Each row has a hidden stage along a path, written after it and counted from one end. A new block has a new path.
[-162 -217   81  -52  140 -105  181  190 -112  -57  208  -96  -40   77
   56 -209  161    8   99  -62  -26   13  -31 -155  223   51  -31    4
   37 -128  167  154 -108  -22   42 -220 -130 -206  190  134  -19 -177
 -108] -> 22
[-152  -48  144  -23  -33 -170  -81   40 -230  -57   22 -161  -30 -209
  157  215 -269 -146 -261 -119  102  -68  187  -30  -29  137  -49 -238
 -265  123   44  217 -186   40    5 -296  -49 -102   45  112  119   95
  361] -> 8
[  11  123  -49  202  -26   12 -354   41  -47  124 -171   54  -29  -86
 -237  214  -57   -6  125  266 -118  329 -172  243  -95    2   25  127
  -52  178 -466 -232   33 -125 -118  212   95   68   61 -271  -84  134
 -108] -> 9
[-139  203 -105   43 -381 -198   -3    8   71 -258  -51  -33  -85  -17
 -279   60 -141  172  186  186   17  448  -35  -28  185  168  -63  -99
  -70  163  137  -66  145   49   22  -24   43  187 -285 -151    3   58
   29] -> 1
[  29   44 -186    3 -295  -60  -91 -137   -8  -61  101  -46 -222   -5
  -39  -30 -212  -37   62  135  -34  195  -38  121  293  204   78  -79
    2  100  181  -63  270   47  -62 -236  -58   58 -107   40  -53  150
  105] -> 13
[-182  -18  188  109 -234 -168 -160  -87  115 -166  -38  115 -303    4
  -36  111 -252 -136  -29   68   40  143    4   58  164  203    8  -44
 -221  -19   81   93 -221  158  137  -58   19   98  190 -173  168   26
  168] -> 19
[-239   38   22 -102 -100 -377  101  115 -183 -150  140 -231  -23  -75
  -31   66  -54  231   16  -37   11  200   39 -213  216  192 -193 -176
  -12   92   63   46    7  -14   64 -296  -96  -52  -73   61   87   35
   27] -> 3
[-120  -71   56   47  136 -149   26   43  -63 -111   92  -72  286 -181
 -136   43   47  -99  -40  217 -106  115   53  150 -346  -61   96  -22
  -86  142 -230  -76   16  -34  -23 -118   25 -206   -4  135 -155  105
  115] -> 13
[-127   19  169  130  208   47 -157  221   48   91 -116   41  118   19
 -274   55  222   -3  336  298  -42  201 -257  313 -326 -135  150  268
  -19    2 -375 -127 -132 -260  -13  232  222   -1  137 -349 -123 -114
 -268] -> 26
[-277 -243  255   64  284   71   96  518   -3 -235  -63 -140  119  102
   66 -120  318  -74   24 -128 -102  -34  -65 -205    4 -140  -16  119
 -107 -115  -88  100 -343  -76  -40  155  -67  -72  162   41  -20 -425
  -93] -> 1
[-157  264  -31   88  -36 -146 -121   57   55 -269 -109  -43  270 -170
 -113  193 -159   30   62  247  130  420   24   63 -186   33 -107  -99
  -14  138  -71 -293   36   56  -17  138   29   90 -162 -243  -81  311
   84] -> 22
[-211   22  197  -42 -234 -215 -171   14  -91 -116  -58 -140 -222  -86
   -5  256 -245  -58  -99  -16   49   38   37  119   10  189   11 -110
 -286  133   -9  209 -167  -34   39 -198   84  132    1  -97  160  -57
  297] -> 5
[ -28  106   83  157  197  171 -155  484  -59  233 -219 -102  109   79
 -249   59  309  115  296  155  -29  124 -266  101 -252 -158   29  233
  -16  121 -292  -72  -30 -349  -70  208  171  -24 -102 -259  -53 -151
 -377] -> 2
[   0  -82   38  -75 -123 -286 -108  162 -169   50  124  -47 -194  -69
  225  -13 -125   74  -10  -51    8   46  -28 -270  336  332 -270 -109
   37  117  251    3  -32  149   67 -375  -85  -68   28  109  141  247
   52] -> 12
[ -92   77 -134  -63 -221 -293  -57 -127  -85 -184  153 -150  -37 -137
   -6   82 -213   72  -15  123  -58  278   29   29  206  228  -59 -151
   36  145   14 -165  225   73  -31 -256  -99   28  -90   49  -56  240
  143] -> 10
[  65  -75   85  -22  -24 -129  106  242 -126   47  179 -111   40 -124
  298 -138  -41  -32    8 -154  110  -83  101 -333  219  246 -179 -140
   -3   45  502   88   11  187  172 -415 -127 -252  -39  142   64  185
  -37] -> 9
[  -5 -279  124   67  421  304   37  545 -129   88  -30   -4  156   42
  243 -255  293 -173  189 -124   54  -95 -117 -187   69 -131   -9  142
   37 -160  144   76 -287  -77 -121  108  -42 -191  210    9 -126 -222
 -206] -> 28
[-248  165  -68    2 -154  -60  -47   14  -73 -157  -83 -229  -62    9
 -288  192 -102   80   29  131   15  229  -27  232  -51  -25  141  -94
 -157  138 -173   56  101 -247 -132  -37   57  137 -215  -74  -18 -121
  143] -> 1
[-160   10  -76   67 -146  -46   33   54 -109  -29  -14  -64 -201   67
 -272   15  -26  103  109   42  -38  233  -49   -6  231   34   41  -57
 -121   51  -43  165    3 -131  -63  -60  -22    9  -40  -10   29 -185
  -31] -> 1
[-232   86  -91 -108  -91 -354   18  -77 -205 -121  152 -170  -71  -77
  -57  119 -191  172  -20   63   77  266   44  -48  205  180 -145 -220
   28   73   16   -1   58  -30  -18 -291 -110  -32  -19   42   55  183
  129] -> 22
[-100   25  186 -100 -112 -426  -93  247 -187  -30   80 -150  -54 -172
  269  130 -149  150  -40 -115   96   63   42 -351  207  364 -383 -163
  -23  152  234    3 -136  160  178 -364  -52  -45  -15  -20  212  273
   61] -> 7
[ -74 -320  183   51  -34  -22  -79  202   24 -271    9   77  -92  -53
  289 -110  -59 -297 -129 -113 -105  -15   54 -207  231  143  -76    0
 -167  -30  183   93 -306  287  -13  -26 -108  -11  232  127    8  -98
  240] -> 11
[  39  -37 -118   58   95   -2  -12  141 -174  209   73  -19   13    4
 -169  -81  111   51  145  157  -52  139 -102   27    1  -11   -1   28
   53  109  -57    9  113 -141  -79 -147  -12 -210  -22   96  -87   77
 -155] -> 17
[-133   69   39  230  -21  102 -165 -121  106   41 -100  138 -131   43
 -385   85  -30  -81  281  291  -28  316 -184  416  -53  -83  282  170
 -112  -80 -343  -58  -62 -182  -19  252  138   67  223 -396  -95 -131
 -175] -> 26
[ -70 -130   59  -23   88 -203   74  171 -138   70  195  -73  -39  -10
   72 -115   72   60   40   -3  -24    3  -26 -185  158  141 -117  -43
   56   10  134   41  -24   25   91 -328 -104 -244  101  161   51   94
 -100] -> 16
[-116  159 -142  -46 -183 -252   32 -116  -63 -197  110  -38   93 -193
  -77   49 -239  110  181  186  136  415   36   20  157  192  -60 -192
   57   80  168 -168  146   81    0 -161   -5   45 -140 -122  -97  294
   87] -> 28
[-214  -36    5  -31  -25 -246  165   58 -154 -138  141 -172   83  -82
 -188    8   41  120   45   49  -71  204   50  -55   36   38  -14 -101
  -74   79  -69  103   18  -76   14 -196  -55 -136  -35  105  -47  -97
   12] -> 3
[  79   10  -86  244  149  378 -188   60   32  301  -52  -43 -120  147
 -223  -50  154 -141  211  193 -135   27 -254  426  -36 -173  379  262
   10  -52 -341 -120  203 -333 -134  129   27  -96  146 -168 -172 -151
 -338] -> 12
[-228 -236  146   31   96  112   50  412  -46 -239  -90 -111  -60  117
   72 -102  155 -116  -22 -156  -65  -17  -30 -183  161  -67   -3   33
 -169  -66   58  216 -300  -42 -120   88  -69   25   79   94   12 -420
   78] -> 1
[ -84 -273  120   35  367  302 -149  510  -92  -49 -102 -154   22  117
  339 -102  192 -271 -121 -152  -54 -220 -103  -70   31 -136   23  117
  -34  -83  -44   23 -242 -106 -243   98 -116  -53  179  143  -54 -225
   61] -> 16
[ 160   55  -38  127 -241  182  -82  184   76   59  -84  161 -209   59
   87 -160 -129 -109  247    5  206  152  -61 -146  341  199  -77  -11
  -44   -2  609   91   -3  176   66  -39   15   48  -93 -191   44   93
  -94] -> 23
[ -21  137  -42  176 -194  112 -245  -67    4   24 -152  -11 -151  -40
 -212  184 -181 -108   76  151  -17  234  -68  298   13   23  172   30
 -186  107 -190  -15   65 -109  -84  114   72  121   -9 -255  -47  -26
   31] -> 6
[ 267 -275   16  166  130  413  -43  410 -148  341  -34   83 -119   65
  188 -283  167 -263  122 -162  -14 -188  -77 -175  224  -10   36  125
  -84  -21  325  259 -104    3  -74  -67  -58 -255  120  116  -57 -178
 -194] -> 9
[ 150   87   -1  249 -163   58   11   -5   21  266   28  129  -76  -51
 -273  -73   -4  -10  292  141   16  194  -52   55   69   90  101   63
 -101   60  135   76  120    7  191  -89   65 -200    6 -204  -28   49
 -327] -> 6
[-132  157  -62   60  -82   75 -173  -78  -35   -7  -94  -70 -111   -2
 -195  166 -176  -55  125  186  112  220  -87  365  -34  -15  197  -20
 -102   31 -122   -7   55 -210 -125   38   93  128  -28 -245  -54   -1
   76] -> 25
[ -81  -14   86  367   61  343  -22 -109  208   34  -90  197  -89   90
 -327  -62   10 -288  223  172   20  164  -75  363  -42 -187  416  167
 -207 -226 -144   76 -121  -93   53  299   50  -88  316 -338 -114 -265
 -214] -> 24
[ -58  154 -129  102 -151   11 -217  -86   26 -141  -85  -42  -33  -80
  -77  163 -258 -110  -52  194   26  252   -1  213   -2   55   80  -93
  -81  137  -84 -183  143    6 -131   17  -13  112 -110  -84  -61  222
  202] -> 15
[-218 -175   70  -26  352  170   51  320 -151 -155   10 -213  156   17
  210  -65  104 -177  -60 -129   74  -72   15  -28    6 -152   62  -30
  -37 -143    3   83 -207 -137 -190   26 -125 -102  149   88 -103 -216
   94] -> 25
[ -88   49    1   62  -71  136 -234   70  100  -87 -120  -78 -134  110
 -112   69  -25 -136   88  203  -45  110 -173  358  -71  -27  214  128
  -77   50 -133  -85   73 -168 -141   91   90  175  -33 -160  -79  -89
   61] -> 18
[-161  -82  170  236  146  270 -131   93  125  -57 -147   96  -77   85
 -117    8   38 -265  135   87   10   90 -118  269  -48 -154  270  172
 -178 -190 -200   42 -265 -114  -45  311   56   30  320 -300  -68 -282
  -82] -> 25
[-136 -219  128 -105   82 -170   90  242  -18 -268  189 -201  144  -44
  197 -151  160  -64   12  -18 -156    1  -15 -102   65   91  -26   47
   37    0   80  -63  -10   66   11 -190 -101  -93   67  163 -126 -101
   33] -> 9
[ -57   90   62  -88 -165   12 -270  301  127 -238 -203  -51   47   30
  -39   54   39  -45  270  288   24  250 -229  248 -206   67    9  171
  -20  195   85 -150   19  -81 -143  146  261  357 -272 -271 -131  -11
  121] -> 24
[  32  -97  144  -20  269   22   21  626   -8  -33  -19  -78  354   -7
  167 -199  352  -11  197   79   16    6 -125 -222 -230  -21 -188  149
  116   98  227 -120  -72    7    9  -21   51 -151 -140   42 -116   58
 -189] -> 19
[-224  154 -119  -35 -356 -283   33  -47  -28 -278   21 -119 -141  -14
 -254   90 -169  205   98  129   -2  404   -2  -29  249  182  -66 -162
  -70  147   74    2  132   -2  -19 -133  -14  164 -236  -46   30   13
  116] -> 1
[-183 -137  -87  -33   87  -35  -43  -12 -195  -54  103 -175 -125   30
  -20   28  -51  -77 -133   18  -99   31  -11  129  128  -20  109  -75
  -47    5 -201   70   17 -155 -202 -172 -136  -83  128  211  -48  -85
  175] -> 16
[ -56   18  106  186  -61   21 -268   68  145    3 -125   56  -67   41
 -320   81  143  -36  280  311 -244  289 -277  364 -131  -29  185  323
  -67   68 -471 -195    8 -160  -20  276  169  130  147 -360 -140 -164
 -238] -> 7
[-206   73   48   34  -48 -282  178  144  -93 -140   53  -93  178 -122
 -255   42   29  175   88  108   30  265   74 -150  -95   48 -102 -141
 -103  148   25   67  -26  -13  104 -158   19 -143 -174   37   14   39
  -18] -> 1
[  45   39  180   29  144  -34   40  660  -11   16  -78 -106  374  -72
   63 -114  326  116  280   57   54   85 -109 -289 -232   28 -235  118
   53  173  240 -102  -48   -6  115  -11  117 -121 -261 -100  -57   57
 -293] -> 3
[ 187 -137   50  230  116  463  -33  353    2  268 -121  203  -94   99
   59 -263  120 -244  303  -42  150  -31 -124  -68  162  -53   98  145
  -81 -127  387  200 -174   -7  -14  117   49 -145  122 -161  -56 -163
 -266] -> 26
[-142  -93   20  192  120  183  -36   23  -57   21  -40  -66  -26   36
 -284   31  108 -139   66   83 -163  122  -73  281  -57 -195  294  127
 -174  -51 -419   98  -54 -247 -125  169  -13  -92  215  -82 -145 -349
 -106] -> 5
[-154   11  242  333   54  209 -139   20  331 -129 -167  207  -20   67
 -247    5   52 -248  267  233  -11  223 -155  339 -140 -126  305  259
 -175 -198 -220 -105 -231  -25  109  423  135   73  319 -493  -90 -218
 -212] -> 25
[-131  113 -150   28  -76 -243  -58 -153 -114 -158  104 -116   78 -189
  -61  154 -252   23 -120  147   -5  283   97   47   54  116  -41 -214
   -6  139 -127 -194  163   53  -62 -181 -126  -66  -55   76  -54  329
  188] -> 13

Each row has a hidden stage along a path, written after it and counted from one end. A new block has a new path.
[ -89 -102   73  -25   -6    2 -204  -78  161  294  131  -88  -16  227
  -65   59  -96  116   31   -6 -261  -92   56 -136   61  -61   70   25
  -95   69  -73 -265 -119  183   -6   96 -130  -50   90   87   55   89
 -275] -> 20
[ -60   -3   77   12  117  -53   13   -8   88   46   96  -87   -2  -97
 -308  -23  -53  122    6   80 -250  210  234 -162   73 -128  -94  -72
   16  -14   60   87   39  191  181  132  -43   -2  -13 -286   23  -38
  206] -> 18
[-208  186  -25 -116  126  147  146   19  -74 -124 -189   82  240 -105
  149   31   39 -152   28  -16  138 -145 -142  169   28 -132  -96   62
  -94  150 -128  -38  -12  -27   40   16  121 -123  -34  140 -136  -22
   31] -> 6
[-277 -179  -44   87  -56   76   29  211   10  -12  122 -194   61 -147
  -89  101 -152  172   98   -1 -164  291  369  -37  -37 -189  -98   -2
   -3  -42  214   44   16  174   32   56  -21   78  -95 -260  121  -83
  110] -> 1
[-118  116  276  -70  -27   69 -182 -151  -77 -282 -133  143  139   29
   70  -55  110    4  -96 -160  -80  155 -118  -30  160   61  -93 -134
 -124   28 -208   15   37   72  222   -7  154 -279  -10  163 -156  100
 -145] -> 22
[ 160   82   90 -115   21 -166    6    6  -70  -15 -142   70 -131 -136
  -49    9   55  -63 -159   10  -26 -199 -221   28  129 -180  -87 -252
 -117  -19 -115  -67  -14  -79  155  -48  -18  198   29   -7  -62   46
  242] -> 17
[ -52   86   90 -125   16   -6  -33  -47  -29  -90 -121   -8  102  -90
 -103    4   -2   12  -14 -123  -57  -24  -37   61   32  -83 -196  -77
 -122   34  -76  -68   67   58   82    4   70 -109   -7   43 -108  -10
   11] -> 13
[  -8 -201 -155  301  -47 -228 -153  134  397  439  357 -193  -39  216
  -44  -29 -169   93  136  290 -165 -109  201 -157  101 -218  108   78
   18   92  190 -202 -142  126 -125   34 -306  240   14  -87  275   39
   77] -> 3
[ -62   -7  114   87 -116  -92 -128  106   83  -85  155  -76   42    0
  -34   -2    6   -5   11    6  -79  138  146   29  162 -260 -139 -102
   21 -109  213   28   33   31   14    8  -12   81  -52 -183  -75  -16
  189] -> 2
[   2  -71  106  -38  120    9   35 -121   61  -45 -154  107   54 -169
   33   28  -25 -117 -127    4   17  -44  -72  -31 -109  136   54   -2
 -192   83 -129  -97   90  -49  163 -283   13 -146   98  310  -75  143
 -180] -> 13
[-240 -150  -64 -110    6  185  -17   14   83  257 -103 -120  137   32
   -9  136 -168  206  136  -96 -224 -119   60  -90  -21  -55   76  113
 -154  212 -184 -244 -122  176  119   81  -14  -94   97  160  198   68
 -332] -> 22
[  72  -46  177   34 -106 -160 -162  -60   64  -47   13    7  -41  -31
 -119  -79   20  131  -25  -67 -236  177   93 -199  183  -51  -42 -195
  -81  -64  -55   11   58  120  232  -37  -22   14   13 -112   90   65
   44] -> 20
[ -45    0  114 -128  115   42  -13  -89   15   13  -77   28   14  -61
  -14  103  -24 -136 -149  -16    8 -159 -117   83  -80  -19  -44  -26
 -152   34  -63 -171   20  -49   27 -109    3  -88   80  231 -211   83
 -123] -> 12
[  59 -247   79   20 -155 -184  -54   45   13  -23 -265  -86  -65 -262
  -44  -60 -115  138 -119 -144 -111   42   -8  -60   74   26  -42 -181
 -240   30  -82  -13  134 -152  253 -293   -1   62   75  170  123  118
   -7] -> 21
[  94  -69  135   62  -68 -172  -44    1  -44  -49  -92  105  -91 -121
   46 -110   17   48  -38  -66 -113  129   23 -121  119   40   54 -180
 -137  -34 -106   12   78   45  175 -218  -50   67    7   18  111   85
    2] -> 19
[-345  -78 -215 -232   21  176  166  161 -219  247 -112 -175   21  -80
   40  177 -181  177  157 -146 -166 -119  140   56 -132 -186  -83   86
 -160   83  -66 -247  -88  194 -156  196  -40   86  -73 -103  139 -156
 -158] -> 8
[ -54  -70   18   23 -253  -69 -106  122  -87 -210 -173   -3   60 -127
  209   32   -8   40  -32 -150   60  -31 -114   79   90 -117 -132 -195
 -183   -3  -70  -91   12  -68   94 -159   73  106  -73  136   94   40
   40] -> 1
[-189  128  -70 -116  152  -92   10  -52 -131   58 -243  -25   82   -7
  -12 -176  -56    2  -85  -20   -2 -131 -186  160    5   50 -275   49
 -220  221 -138  -80   73  -59 -143   74    9 -243  -93  227 -192  -69
  -32] -> 14
[ -77 -159   12  250   40 -102  -64   32  267   54  184 -135   48  -30
 -110  -22 -128  -10  -22  167  -22  116  209  -74  -16  -29    6   19
  -29   37  134  -10   40   43   27 -119 -125    6   -1   27   40   50
   93] -> 6
[-146  128  151 -254  100  207  115  -36  -77  -54 -157  110  164 -128
  -24   81   82   29   79 -107 -213   67   33  -69  146 -194    3    1
  -29   42 -115   35  -10  128  308  115  157 -120   79 -137  -55   28
  -51] -> 22
[  72 -115  -90  343  255  -61   22   30  436  234  396  -51  -42   11
 -249  120 -132   -5   27  465  -56  -29  189 -262 -102  -67  224  -29
  103  124    7  -88 -188  308  177   13 -269  251   39 -110  296   98
  280] -> 11
[-237 -146  -63 -100 -154  123  -16  136    8  129  -45 -116  140  -19
  134  140 -113  118  174 -151 -147  -46  139   26    3 -207  -24   94
 -125   45   56 -207  -42   86  -28   -6   14    9   16   19  123   -8
 -239] -> 1
[-211   95   67 -215  132  165  -24 -148 -113   64 -165  131   88   84
  138   43   40   15  -47  -42 -156 -106 -174  -88   47   29   42   32
 -170  158 -298 -174 -105  114  114  136   57 -214   28  187  -52   66
 -297] -> 21
[ 123 -222  -83  -35 -100 -174  -22  105  158  316  -75 -191  -97 -115
 -154   87 -194  136   38  -48 -145 -274   17  -20   -6 -181  -14  -83
 -171   67  -10 -257  -21  -14   59 -139 -147  254  121   69  208   62
    4] -> 15
[  49  -96   45   62   52  -60  -11   56  110  132    3  -13  -80  -60
  -42   66  -71    6  -75  102  -58 -133  -61  -48   65 -108  110 -123
  -72   73  -89  -94  -96   13  172  -86 -101  181   90   79   92  124
   92] -> 21
[ -23 -132  -60   60  260  -76  234  152   62  199  167 -116 -205 -264
 -243  118 -130  -47 -119  302 -105   45  232  -76  -98 -218   48  -63
   39  -56  213   54  -10   37   67    4 -185  326    9 -317    9  -43
  396] -> 9
[ -42  -44  121 -104   52    1  -21  -99   -7   30  -85   79   19  -52
   77   23   -9  -96  -70  -74  -58  -43  -26    1  -53   53   18   18
 -176   11  -56 -157   78  -10   11 -188  -13 -131   71  209 -127   86
 -257] -> 11
[-437 -339 -209  -11  -65  236  156  313 -114  152  -51 -283   62 -211
   61  237 -313  214  146 -130  -88   94  334   98 -241 -116  -16  118
 -143   67  111 -148  -37  130 -109  -40  -43   98  -56   -4  209  -85
 -177] -> 1
[-163 -109  155 -123  -42   78  -90   10  -39  -62 -160  -67   58 -116
  -62   64  -60  130  -93 -145 -189   98    7    1   73  -71 -104  -85
 -140   47  -39  -19   36  -14  218  -10  101 -120   60   83  -74   81
 -104] -> 24
[  42  -25  169  -34  -24  -57 -108 -126   17 -175 -157   73   46 -117
   -5    0    6  -51 -146 -111   13  -13 -121    0  -23  106  -83 -142
 -204   22 -160  -95   95  -27  168 -229   54 -133   42  279  -88  120
 -110] -> 14
[-210  185  146  -29  223  144  -21 -161  -19 -146   43  272  146  104
  279    4  164 -276 -148  189   47   28 -158  -33   35   30   68   77
  -51   66  -81  -32  -60   18   40   21   60 -258  -34  177 -269   88
 -135] -> 2
[-305  -25  -69 -313   36  249  124  108  -25  282   13 -195  115  -12
  -49  264 -119   45  163 -115 -211 -174  185   82  -26 -399  -67  172
  -41    3  126 -235  -88  106  -97  237   14   33   66 -177  -74 -104
 -154] -> 5
[   9  120  159  137  139  -82 -102  -80  169   54  176  138   44  153
  -35 -132   83  -35   23  180 -145  107   29 -152  218  -52   94  -30
   49   68  -50   42  -53  180  135   57  -83  -69   20  -70  -12   89
   68] -> 21
[ 158   43  -39  110  169 -221   32    0  187  195  161   56 -107  -25
 -144  -46   10  -23  -17  309 -129  -84   16 -193   89 -154   57 -102
   15   55   -5  -44  -73  137  127   44 -186  232    2 -196  145   27
  308] -> 12
[-348 -167  -75 -107   56  204   60  103  -32  229  -19  -60   90   14
  214  156 -137  -14   53  -11  -96  -77   91   81 -128  -86   70  223
 -140  108   85 -228  -61   20 -152  -36  -38  -88   38  175  -43   26
 -364] -> 0
[ -23  104  136 -126  229 -128   36  -97  -86  154  -94  141 -102   15
   52 -155   64 -172 -191  107  -96  -84 -155   39  117  -18   -3   22
 -122   50  -12  -18   61 -141  -53  -43  -67 -114   50  101 -311   52
  -40] -> 19
[-209  132   46 -373  161  353  111 -118  -96   72 -143   97  159  -22
   14  262   25    7   74 -114 -175 -185  -73  -66  -63 -131   45   59
 -107  104 -280 -239 -149  245  190  202  114 -138   88   38  -21   21
 -280] -> 17
[ 100  -46   33   84    6 -206  -60   10  172  125   36  -28   -9  -25
  -72  -77  -51  -31    5   57  -49  -85   17   -2   67  -83  -36  -40
  -86   46   42  -97   58   -7    4 -153 -113   61   44   62   12   58
   60] -> 11
[-142   53   72  -57  -35   19  -38  -46  -77 -187 -164   59  128  -72
  171  -11   35  -90  -81  -90   67  -20 -114   67   41  -14 -112  -51
 -171   37 -108  -65   53  -68   48  -93   92 -133  -44  193 -120   27
  -71] -> 5
[  66   53  131 -113  217 -166   93  -33 -138  136  -33  140 -249  -93
   -8  -74   64 -148 -233  152 -131  -31  -86  -38   83  -81   38 -108
  -83  -64   28   14   37  -92   16  -48 -113  107   30  -90 -216   30
  131] -> 18
[-131  -20  -73  319  277  -69   35   35  269  146  396  -45  -12   60
 -146  -27  -67  -37  -14  471  -85  175  254 -220    2  -90   98   42
  124   66  138   74 -107  229   29  150 -216  103  -88 -250   98  -18
  322] -> 5
[ 108  -65  204  143   31  -54 -159  -33  348  129  327   19  -26   86
 -219   66   29   95   52  201 -329  158  212 -339  220 -216  181 -119
  128  -45   68    7 -115  268  358   84 -109  142  123 -287  172  149
  138] -> 23
[ -41   86   82 -200   11    7   74  -30 -197 -104 -201  138    5 -152
  150   31   76  -93  -64 -121  -20  -64 -113   34   32  -77  -60  -99
 -167  -30 -121  -89   54  -22   70  -86   68   -1  -15   43  -96    2
  -52] -> 9
[-103  -49   28 -155   28   11    7  -65   32   22 -136  -95   93 -151
 -147   47  -78   72  -24  -92 -152   -8   64  -42  -38  -65 -161   -1
 -159   52  -31  -98   90   30  119   -1   48 -121   32   29  -42   -7
  -69] -> 11
[-172   59   18 -239   93   30   71   36  -97  157 -148 -112   55  -63
 -140   -6  -75   51   25 -124 -162  -91   22  135   59 -196 -194   52
 -110   73   18  -70   49    0  -50  125   24  -99   26  -43 -182  -75
  -23] -> 18
[-269  -58   62  179  137   35    7   16    5  -95  136   30   59  -30
   88  -56  -38  -78  -79  151   -8  306  200  -41  -54   81   13   64
  -36    3  112   88   59   76  -45  -74  -48 -152 -103   13 -105    3
  -17] -> 3
[ -33    2   89  159  257  -17   43  -56  209   54  279   43   14  -40
 -216   -3  -21  -39   10  260 -147  240  274 -206  -39  -12   79   18
   81   -1   94   69   14  265  132   13 -123  -25    1 -207   15   26
  142] -> 12
[ -54 -103  -17  231   19 -167  -73   51  174  154  194   30  -15   85
  127 -112  -30  -31   26  223  -92   95  133 -138   89  -44  111   52
  -31   37  124  -42  -13   53  -50 -100 -172   54  -36  -16  104   58
    5] -> 2
[   2 -220   21 -116 -178 -173  -30  168  -73  141 -236 -242 -136 -215
 -133   14 -174  182  -82 -206 -166 -103    7  102  107 -212 -167 -177
 -204  -11   46  -82   81 -177   72 -110  -32  196   67   12   24   14
   84] -> 21
[  55 -189  -16  130  -98  -97  -54  100   69  -87   46 -162  -98 -231
 -255  139 -153  208  -35  -13  -92  102  157 -142  -83  -69  -89 -301
  -89  -46  -73  -61  -21  213  244  -57  -74  275  -54 -135  299    6
  265] -> 13
[-299  -95   53  -71   57  152   43   25  -61  -37  -66  -52  104  -94
  115   90  -82  -90  -80  -53    6   57   80  109  -97  -28  -47  100
 -139   17   76  -69   59  -69  -60  -97   43 -164    0  168 -200   14
 -191] -> 3
[-149 -124   28    1 -106   27  -75   26  -73  -99  -99  -26   10  -68
  189   96  -66  -30 -118  -92   58  -47  -64   44  -59    6  -32  -94
 -206   -1  -89 -167   -9  -50    0 -153    7   12  -35  238   -9   56
 -137] -> 4
[ -60 -134   24  200  -55    1  -60   44  225  -89  120  -22  115  -87
   15   77  -49   25   29  120  -39  134  152 -165   20  -77   66  -56
  -26   19   28  -14  -32  113  228 -113  -25   63   -4  -12  194   89
   82] -> 2
[ -12   96  -49  -37  128 -152   44  -10   58  127 -103   14   46  -24
   25 -106   -3 -119  -57  116   29 -231 -163   94   87 -124 -108   32
 -119  146  -24  -88   26 -123  -54  -22  -53  -14    5  121 -124    3
  109] -> 9
[ -96 -202  -81  412   27 -124 -100  175  267   52  339 -139  -37   -1
  -94   20 -148   88  -19  341  -47  198  237 -142  -12  -90   35  -83
   56   46  174   31 -100  171   55   -6 -196  216 -102 -135  233   33
  309] -> 0
